Fill in the rest of each row:
From 3 directions:
-12,3,-4,-28,-42,-90,-48,32,33,47,49,-40,-35,-31,-35,-37,-12,2,-36,4,11,30,-42,-7,25,-18,-19,-33,-37,19,4,14,14,8,24,-20,-25,45,-3,-29,3,-18,41,-11,-10,-62,24,8
18,-1,0,16,5,-1,15,-6,14,-4,9,-9,4,22,6,0,-2,-17,-8,11,8,8,6,-3,-7,-6,-15,2,-3,-9,12,16,-4,-4,-5,-11,-1,-4,6,-21,-15,2,-8,16,10,17,1,1
28,9,-13,24,26,25,44,-23,3,-30,-18,6,13,32,16,6,16,-15,9,-5,3,-22,0,1,-22,-5,-18,26,18,-24,21,18,1,-10,-20,-16,3,-17,10,-2,-29,17,-46,21,30,40,-22,-8
-1,-13,16,-3,-36,-62,-37,26,37,43,58,-39,-19,-2,-19,-19,-27,-17,-39,31,17,53,-1,-10,22,-13,-16,-39,-41,16,1,16,-6,6,22,-10,-14,26,0,-52,4,-23,52,5,-19,-33,35,15
-40,-11,18,-15,14,79,-11,-5,-60,-17,-51,52,21,-29,15,36,-1,36,43,-13,-27,-21,40,11,4,34,61,8,28,17,-44,-58,-12,7,1,56,27,-28,-16,64,49,0,14,-32,-34,6,-5,-3
Cut rows, each with the rest of it:
-10,6,-6,-12,0,0,-5,1,-10,-2,-11,7,-4,-16,-4 -> -2,7,13,8,-14,-7,-14,-12,3,1,2,7,4,6,3,-5,-9,7,1,0,3,0,4,-3,19,6,3,-4,-11,0,-10,-6,-3
-19,4,-4,-19,-4,-1,-15,5,-15,3,-12,9,-6,-25,-7 -> -2,5,19,9,-15,-9,-12,-12,4,6,5,14,0,5,8,-11,-16,7,4,4,9,0,6,-6,25,14,0,4,-18,-7,-19,-3,-3
-15,-16,22,-4,-18,-5,-28,15,2,22,21,-5,-2,-8,-4 -> 5,-22,0,-10,21,2,32,23,-3,16,6,15,-25,-18,18,-18,-12,-12,7,15,18,3,3,-6,-14,23,-16,44,-7,-29,-16,25,10
14,7,-10,-6,-28,-85,-18,19,47,32,51,-46,-28,0,-25 -> -36,-6,-18,-40,9,19,26,-40,-9,10,-26,-40,-21,-33,1,24,36,12,0,12,-38,-26,36,7,-47,-23,-9,14,11,12,-33,15,6
-37,-2,6,-28,-6,17,-28,9,-33,5,-22,23,-2,-40,-6 -> 8,0,33,19,-16,-18,-12,2,7,13,16,36,-4,8,19,-29,-37,2,8,10,30,8,1,-13,43,36,-5,20,-31,-25,-26,1,-1
-33,-3,7,-19,8,48,-12,-1,-44,-10,-38,36,10,-30,6 -> 21,4,32,31,-18,-21,-22,17,9,4,23,43,7,21,13,-31,-42,-3,6,2,37,16,-14,-12,53,35,1,7,-28,-22,-5,-7,-4

From 3 directions:
8,-4,-3,14,-41,20,-26,-43,14,22,17,-12,24,-38,5,36,2,-32,-30,-12,-2,-14,5,-52,-8,13,5,39,23,-13,-16,-1,1,-31,49,-9,1,3,32,-17,46,-15,-85,26,9,12,16,21
-9,-1,-18,8,42,-11,3,-2,-37,1,-1,-5,9,5,-3,17,-5,13,18,14,15,-16,-1,33,-8,36,21,13,-30,-5,4,-32,-24,26,35,-20,15,-3,22,-13,-19,-11,10,-25,-21,-12,-11,-13
-38,-43,-59,-4,85,-41,5,-42,-71,-13,7,-1,2,-5,11,58,-9,-5,94,31,27,-53,-11,95,-14,60,28,53,-68,-22,10,-84,-66,33,45,-46,32,-15,27,-17,-34,-42,36,-72,-84,-28,-29,-4
4,26,-2,21,40,2,2,23,-37,10,-7,-11,19,15,-14,1,-6,33,-22,12,17,-2,4,13,-10,44,29,-3,-24,4,3,-18,-11,37,50,-16,13,3,33,-17,-20,2,-2,-10,8,-9,-6,-26
Cut rows, each with the rest of it:
11,16,14,6,-14,11,-2,13,10,6,-3,-3,5,3,-6 -> -13,1,7,-29,-6,-3,12,4,-23,1,-5,0,-12,13,6,-3,17,14,-1,2,8,-5,4,2,0,6,10,-13,17,23,6,7,-4
-5,0,-12,9,22,-3,-3,-8,-23,5,2,-6,11,-3,-2 -> 18,-3,4,5,8,10,-13,0,13,-7,28,16,16,-16,-5,0,-22,-16,13,34,-15,11,-1,22,-12,-5,-10,-9,-12,-11,-6,-5,-5
-16,-21,-27,-1,32,-16,-1,-25,-29,-4,6,-1,2,-7,6 -> 30,-3,-8,40,12,11,-25,-5,36,-7,26,12,28,-27,-12,3,-37,-29,9,23,-21,14,-7,14,-9,-9,-21,7,-29,-37,-11,-11,2

From 2 directions:
-14,9,0,-3,-1,3,9,-15,-11,-14,-11,2,1,13,4,-20,3,-3,3,3,6,-1,22,-9,-11,5,-3,9,0,-20,-5,-3,5,-28,12,23,-14,-3,3,-30,-18,2,-7,2,0,-13,19,13
-4,-5,-6,5,2,-11,-2,-3,-7,8,0,8,-7,-12,7,6,-5,-3,2,-12,-9,-1,-10,2,4,1,-4,2,3,10,2,7,-11,18,-8,-20,14,-4,-2,5,-6,4,2,-12,-1,8,8,5
3,-5,-2,3,1,-5,-4,4,1,8,4,2,-3,-9,1,9,-3,0,0,-5,-5,0,-11,4,5,-1,0,-2,1,11,2,4,-6,16,-7,-15,10,0,-2,12,4,1,3,-5,0,8,-4,-3
4,-9,-5,6,2,-11,-6,5,0,13,6,5,-6,-16,4,15,-5,-1,0,-11,-10,-1,-20,6,9,-2,-1,-3,3,18,4,8,-11,29,-12,-28,19,-2,-3,20,5,3,5,-11,-1,14,-3,-3
Cut rows, each with the rest of it:
-7,17,10,-11,-4,20,12,-10,0,-26,-11,-10,12,32,-7,-30,10,2,0,21,20,1,39,-12,-18,3,2,7,-5,-36,-7,-15,22,-56,25,55 -> -37,3,6,-39,-10,-5,-10,21,1,-27,7,6
5,-16,-10,11,4,-21,-11,7,-3,24,9,11,-12,-31,9,27,-10,-2,0,-22,-20,-1,-35,11,16,-2,-3,-5,5,33,7,15,-22,52,-23,-52 -> 35,-4,-5,34,6,6,9,-22,-1,25,-3,-3

From 2 directions:
16,-3,3,1,-24,0,-3,1,-6,-2,-14,-9,-10,-18,1,2,0,-10,-3,8,12,-5,3,3,-1,-9,1,10,7,-4,10,8,-10,9,-3,12,-4,-5,-16,10,9,3,-11,9,13,10,1,3
-3,3,0,2,2,0,4,-6,6,-5,6,-13,2,3,2,0,2,4,1,-7,-16,3,9,-2,5,15,9,-5,-8,2,-8,0,18,5,-8,-1,-12,4,18,-13,-12,-7,6,-10,1,-7,3,7
0,1,0,1,0,0,1,-2,2,-2,2,-5,0,0,1,0,1,1,0,-2,-5,1,3,-1,2,5,3,-1,-3,1,-3,0,6,2,-3,0,-4,1,6,-4,-4,-2,2,-3,1,-2,1,2
32,-1,7,6,-54,1,0,-9,-2,-15,-19,-48,-19,-35,6,5,4,-16,-4,4,-6,-7,25,2,9,10,23,13,-2,-4,6,20,13,33,-24,27,-36,-5,1,-6,-5,-8,-15,-1,32,9,9,20
Cut rows, each with the rest of it:
6,1,2,2,-11,0,1,-4,1,-5,-2,-14,-4,-7,2,1,1,-2,-1,-1,-6,-1 -> 8,0,3,6,8,1,-3,0,-1,4,8,9,-8,6,-11,0,5,-5,-5,-4,-1,-3,7,0,3,6
-7,4,-1,1,8,0,4,-6,8,-5,10,-10,5,8,2,-1,2,6,2,-8,-18,4 -> 8,-3,5,17,9,-8,-10,3,-11,-2,20,3,-7,-4,-10,5,21,-15,-14,-8,8,-12,-2,-9,2,6
-15,3,-3,-1,22,0,3,-1,6,2,13,8,9,16,0,-2,0,9,3,-7,-11,5 -> -2,-3,1,9,-1,-9,-6,4,-9,-8,10,-8,2,-11,4,5,15,-9,-8,-3,10,-8,-11,-9,-1,-2
-17,-2,-4,-5,31,0,-3,9,-4,13,7,38,10,18,-5,-3,-4,7,1,2,15,2 -> -21,0,-9,-17,-21,-4,7,1,3,-12,-21,-23,20,-15,30,0,-14,13,12,10,4,8,-20,-1,-7,-17

From 2 directions:
36,51,-1,-12,-66,-5,-19,-39,-34,13,-5,42,-34,7,-77,19,-69,-16,25,-10,-40,-8,47,72,39,-4,5,-24,42,7,-10,-8,0,56,2,27,-3,36,-29,19,-2,-24,-18,82,-53,10,-12,2
1,5,2,1,-3,-2,0,-2,-4,4,-2,7,0,-3,-9,-2,-3,1,1,-1,-2,0,3,5,2,1,0,-2,5,3,-3,0,2,4,-1,0,2,-1,0,0,0,1,-3,8,-4,3,-1,1
6,25,10,4,-21,-11,-2,-12,-20,16,-7,34,-2,-13,-44,-7,-21,4,5,-5,-12,0,16,29,12,5,1,-9,27,14,-13,-2,7,25,-4,1,10,0,-2,2,1,1,-16,43,-22,12,-6,6
Cut rows, each with the rest of it:
8,-2,-8,-8,-7,7,-5,-4,4,-9,4,-13,-11 -> 13,8,13,-8,-9,5,1,-4,-3,4,2,5,-6,1,-1,-7,-9,7,-2,-5,0,4,9,-9,13,-9,5,-2,-10,7,-5,-1,-6,0,-4
-12,-21,-2,2,24,4,6,14,15,-8,3,-20,10 -> 2,33,-3,25,3,-8,4,14,2,-17,-28,-14,0,-2,9,-19,-6,6,3,-2,-22,1,-8,-2,-10,8,-6,0,6,9,-34,20,-6,5,-2
-10,-25,-6,-1,25,8,5,14,18,-13,5,-28,7 -> 7,41,1,25,0,-8,5,15,1,-18,-31,-14,-3,-2,10,-24,-10,10,3,-4,-25,2,-5,-6,-6,6,-5,0,3,14,-41,23,-9,6,-4
-2,-9,-4,-2,7,4,0,4,7,-6,3,-13,0 -> 6,16,3,7,-2,-1,2,4,0,-5,-10,-4,-2,0,3,-10,-6,5,0,-3,-8,2,0,-4,1,0,0,0,-1,6,-15,7,-5,2,-2

From 3 directions:
42,-14,-14,14,3,-13,-29,19,-5,-18,-13,16,3,-24,-4,8,16,6,33,-16,0,5,29,2,-3,-14,-21,6,-7,-12,14,18,1,10,-37,19,-18,32,18,0,55,-18,1,-32,2,-23,1,6
4,-12,-18,20,11,-13,-5,9,11,-6,-11,9,-15,-10,1,-8,2,6,18,-21,-9,-10,15,-6,-5,-5,-9,17,6,2,12,19,11,14,-7,9,-13,8,15,-18,35,-3,1,-17,-5,-9,20,6
75,13,-11,-26,-5,-2,-57,28,-21,-24,7,10,33,-12,-24,27,24,-9,36,7,15,10,59,16,30,1,-17,-32,-48,-42,21,-21,-12,-27,-60,14,5,29,33,31,29,-36,23,-17,20,-32,-49,-26
0,-11,24,4,-14,6,8,-10,-14,1,-6,0,10,-12,12,8,4,7,-12,10,5,22,-34,1,-21,-15,-5,1,17,11,-19,12,-12,11,1,2,-8,14,-29,11,-2,6,-19,-7,-3,4,3,22
-26,11,2,-10,2,7,15,-9,6,11,9,-10,-4,18,-1,-7,-11,-6,-17,7,-1,-8,-9,-1,7,13,14,-4,-1,4,-4,-15,2,-9,23,-13,13,-23,-4,-2,-34,9,4,22,0,13,-2,-10
Cut rows, each with the rest of it:
-13,9,4,-10,-1,6,8,-6,1,7,8,-7,1,12,-2 -> -1,-6,-5,-12,8,2,-3,-6,1,6,8,9,-7,-3,1,-4,-13,-1,-9,12,-9,10,-14,-4,3,-25,5,3,15,1,8,-7,-8
11,-2,16,-6,-12,6,-3,-4,-14,-2,0,-1,14,-7,3 -> 11,6,1,-5,11,7,16,-14,5,-7,-7,-4,-8,1,0,-10,-1,-11,-1,-7,1,-1,11,-15,15,-4,-2,-8,-3,2,-1,-10,7
-3,2,4,-3,-2,2,3,-3,-1,2,2,-2,2,2,1 -> 1,-1,-1,-5,4,1,1,-5,1,0,1,2,-2,0,1,-3,-3,-2,-2,3,-2,2,-3,-4,2,-8,2,-1,4,0,3,-2,0
-6,9,-6,-8,4,1,0,1,5,3,6,-4,-2,10,-6 -> -3,-4,-5,-2,1,-1,-9,10,0,11,10,6,-5,-9,-5,5,-12,3,-9,5,-5,8,-12,9,-1,-13,0,9,11,2,2,-6,-12

From 3 directions:
11,-25,-1,5,-6,-13,-16,2,-5,8,6,0,-39,3,-12,7,-4,6,20,7,-25,9,-26,-22,4,20,-12,1,14,-20,6,-8,15,-9,-6,6,16,9,-16,-2,-39,20,9,-15,-3,9,-19,0
0,-30,-1,-19,-3,-19,-11,27,-2,32,21,-17,-40,-9,12,36,9,6,16,12,-24,1,-14,-25,3,42,5,12,15,-14,14,-27,7,2,-7,20,32,41,-24,-14,-47,10,-3,-3,1,22,-1,2
-32,12,1,-53,12,0,23,48,11,39,26,-35,34,-26,59,53,31,-5,-23,5,23,-22,47,12,-6,29,45,22,-10,30,13,-30,-27,28,4,25,16,56,-2,-21,16,-37,-33,36,11,19,53,4
-18,-46,-11,-17,-1,-37,-7,52,16,80,3,-31,-45,-10,60,60,37,17,-8,15,-6,2,-30,-25,-8,55,-6,43,32,-12,-2,-63,4,-14,2,19,37,77,-9,1,-23,-12,11,13,12,-22,9,42
Cut rows, each with the rest of it:
-22,2,-2,-32,7,-5,13,34,9,34,13,-24,16,-16,43,38,23,-1,-17,4,15,-13,23,5,-5,22,25,19,-2,17,6,-26,-16,14,3,16,13,42,0,-11,10,-24,-17,24,8 -> 5,33,9
-15,30,-7,26,5,11,19,-15,17,-5,-41,12,51,12,22,-29,10,1,-42,-14,47,-2,7,34,-12,-47,-15,8,-8,21,-32,8,-14,-13,17,-28,-38,-27,44,29,84,-32,14,18,7 -> -63,11,28
-16,-11,-5,-16,3,-13,5,29,11,39,3,-19,-4,-9,39,32,22,5,-13,5,8,-5,0,-3,-6,23,7,23,9,5,-1,-30,-6,0,4,10,14,40,1,-1,4,-17,-2,15,8 -> -11,17,20
-4,-3,12,-61,5,3,2,33,-15,5,59,-27,-6,-29,0,47,0,-11,27,12,-26,-16,41,-15,11,48,53,-7,-13,7,42,-7,-8,41,-15,41,36,41,-42,-46,-62,8,-44,5,-3 -> 87,28,-41
-11,-2,4,-37,4,-2,6,28,-2,18,29,-22,2,-18,19,36,10,-4,4,7,-5,-11,24,-5,2,30,30,6,-5,9,19,-15,-9,21,-5,23,21,35,-17,-22,-22,-7,-24,12,2 -> 36,24,-11

From 3 directions:
11,11,-48,55,29,-4,-4,-4,7,16,46,18,-33,-56,-41,64,-90,-29,9,7,-15,35,-62,15,-5,5,0,-30,20,56,-64,-41,23,-12,19,39,-4,-57,-68,-4,4,-6,32,-8,11,31,-18,30
14,31,-27,10,15,14,9,26,2,-13,-8,-2,11,-40,3,-11,-16,17,10,-16,-16,17,-8,11,18,8,-7,11,8,33,5,-18,1,4,10,6,-1,-19,-4,-19,37,-9,-13,-35,13,28,-2,-13
9,22,41,-45,-12,13,12,12,-2,-21,-42,-22,41,35,37,-46,61,29,-9,-13,11,-31,53,-4,14,5,-15,31,-30,-26,50,28,-25,3,5,-36,1,24,43,-6,17,-6,-29,-3,-10,-36,16,-37
8,13,10,-8,2,4,4,2,1,-4,-6,-5,10,6,6,0,3,3,-3,-3,3,-8,9,2,4,4,-8,5,-11,1,4,4,-6,-4,9,-7,-1,-5,0,-2,5,-5,-3,1,-4,-15,3,-9
15,37,17,-33,-2,21,16,28,-1,-27,-43,-20,43,4,34,-50,45,37,0,-23,-2,-15,41,3,24,9,-16,35,-19,-2,49,13,-21,7,8,-28,1,11,38,-18,39,-10,-35,-27,1,-10,13,-40
Cut rows, each with the rest of it:
19,35,22,-21,4,14,12,11,2,-15,-21,-15,29,10,19,-12 -> 15,15,-6,-11,5,-18,26,5,13,10,-19,19,-25,3,18,9,-17,-6,20,-20,-1,-9,7,-10,21,-12,-13,-7,-7,-29,8,-27
-1,0,-28,20,8,1,-1,8,1,2,10,8,-10,-30,-11,6 -> -23,-1,9,-3,-12,20,-22,5,2,0,5,-6,17,21,-12,-17,10,4,-2,16,0,-11,-12,-6,9,1,3,-15,11,30,-6,9
30,63,-20,-3,21,29,20,42,4,-28,-26,-13,36,-46,18,-26 -> -6,34,9,-30,-18,11,9,18,33,17,-21,28,-7,44,22,-17,-11,3,24,-7,-1,-29,3,-32,64,-19,-28,-51,13,19,3,-36
1,3,42,-36,-14,3,4,-4,-2,-8,-25,-15,24,44,24,-25 -> 47,12,-11,-1,16,-31,41,-7,2,1,-8,16,-26,-33,31,28,-18,-2,1,-28,1,23,30,4,-5,-1,-13,15,-14,-41,12,-21
3,-1,-24,29,13,-5,-4,-6,3,11,27,11,-21,-26,-23,36 -> -47,-18,4,6,-6,18,-34,6,-6,1,3,-18,12,25,-36,-20,14,-6,7,22,-2,-27,-36,1,-4,-1,19,0,5,16,-10,19
7,11,-8,10,9,2,2,2,2,1,7,1,-2,-13,-7,14 -> -20,-4,1,-1,-3,6,-11,5,2,4,-4,-3,0,16,-13,-9,2,-5,10,6,-1,-17,-16,-3,6,-4,5,-4,2,2,-3,2
5,5,34,-21,-6,0,2,-11,1,-1,-8,-9,12,35,10,1 -> 19,-2,-11,4,15,-25,23,-4,-3,2,-9,5,-24,-20,7,18,-12,-9,9,-18,-1,5,5,7,-11,-3,1,20,-15,-41,7,-10

From 3 directions:
30,5,-57,42,-35,-50,-3,-1,9,-29,-32,-20,-48,27,-40,-46,-6,-7,59,61,40,22,41,11,30,-2,-27,-4,30,3,-14,-15,-58,92,-26,-20,13,39,47,-6,-23,22,-34,-7,-81,3,-8,-61
26,25,25,-27,-1,59,-15,-23,-28,48,18,24,43,-2,69,19,5,-15,-60,-27,-28,-17,16,-14,51,10,57,-12,27,-12,-21,6,8,-58,28,-1,34,-32,-58,-28,-6,-21,-1,-4,31,33,-7,35
14,-6,8,-7,8,14,-7,-13,19,15,-5,-1,-2,-23,5,0,3,18,-28,-21,-10,-29,-16,8,-7,-9,-15,11,-18,-15,16,3,15,-34,17,-13,5,-18,-5,6,12,-15,-12,-12,21,-3,20,16
-5,10,37,-31,15,47,-4,-8,-21,33,24,21,43,-10,49,30,4,-7,-50,-37,-30,-13,-10,-13,10,7,41,-6,1,-4,-5,9,28,-63,22,11,8,-29,-47,-11,6,-17,18,4,49,14,-3,42
29,-11,-33,26,-12,-31,-7,-10,39,-13,-32,-21,-46,-12,-39,-34,-2,23,19,20,21,-18,1,22,-5,-16,-52,15,-11,-13,17,-7,-20,32,-4,-28,4,11,40,13,2,1,-37,-19,-34,-11,22,-28
Cut rows, each with the rest of it:
-38,2,58,-44,31,52,6,6,-27,27,40,25,59,-14,49 -> 51,5,-7,-52,-54,-40,-6,-31,-19,-20,10,46,-5,-16,5,1,14,52,-83,20,29,-12,-33,-54,-2,15,-16,44,15,76,4,-5,59
10,15,-20,12,-20,-10,-1,2,-20,-6,-3,2,-3,27,4 -> -12,-3,-21,24,30,13,24,34,-7,34,10,20,-14,34,8,-25,-6,-31,41,-13,2,13,18,3,-17,-19,13,-4,5,-37,14,-20,-24
-34,-9,22,-13,18,4,10,15,-5,-6,16,4,16,-5,-1 -> 22,1,1,-3,-18,-10,6,-23,-6,-32,2,4,1,-19,9,8,6,26,-21,-2,18,-22,-4,-6,10,11,1,27,11,29,-12,-2,18
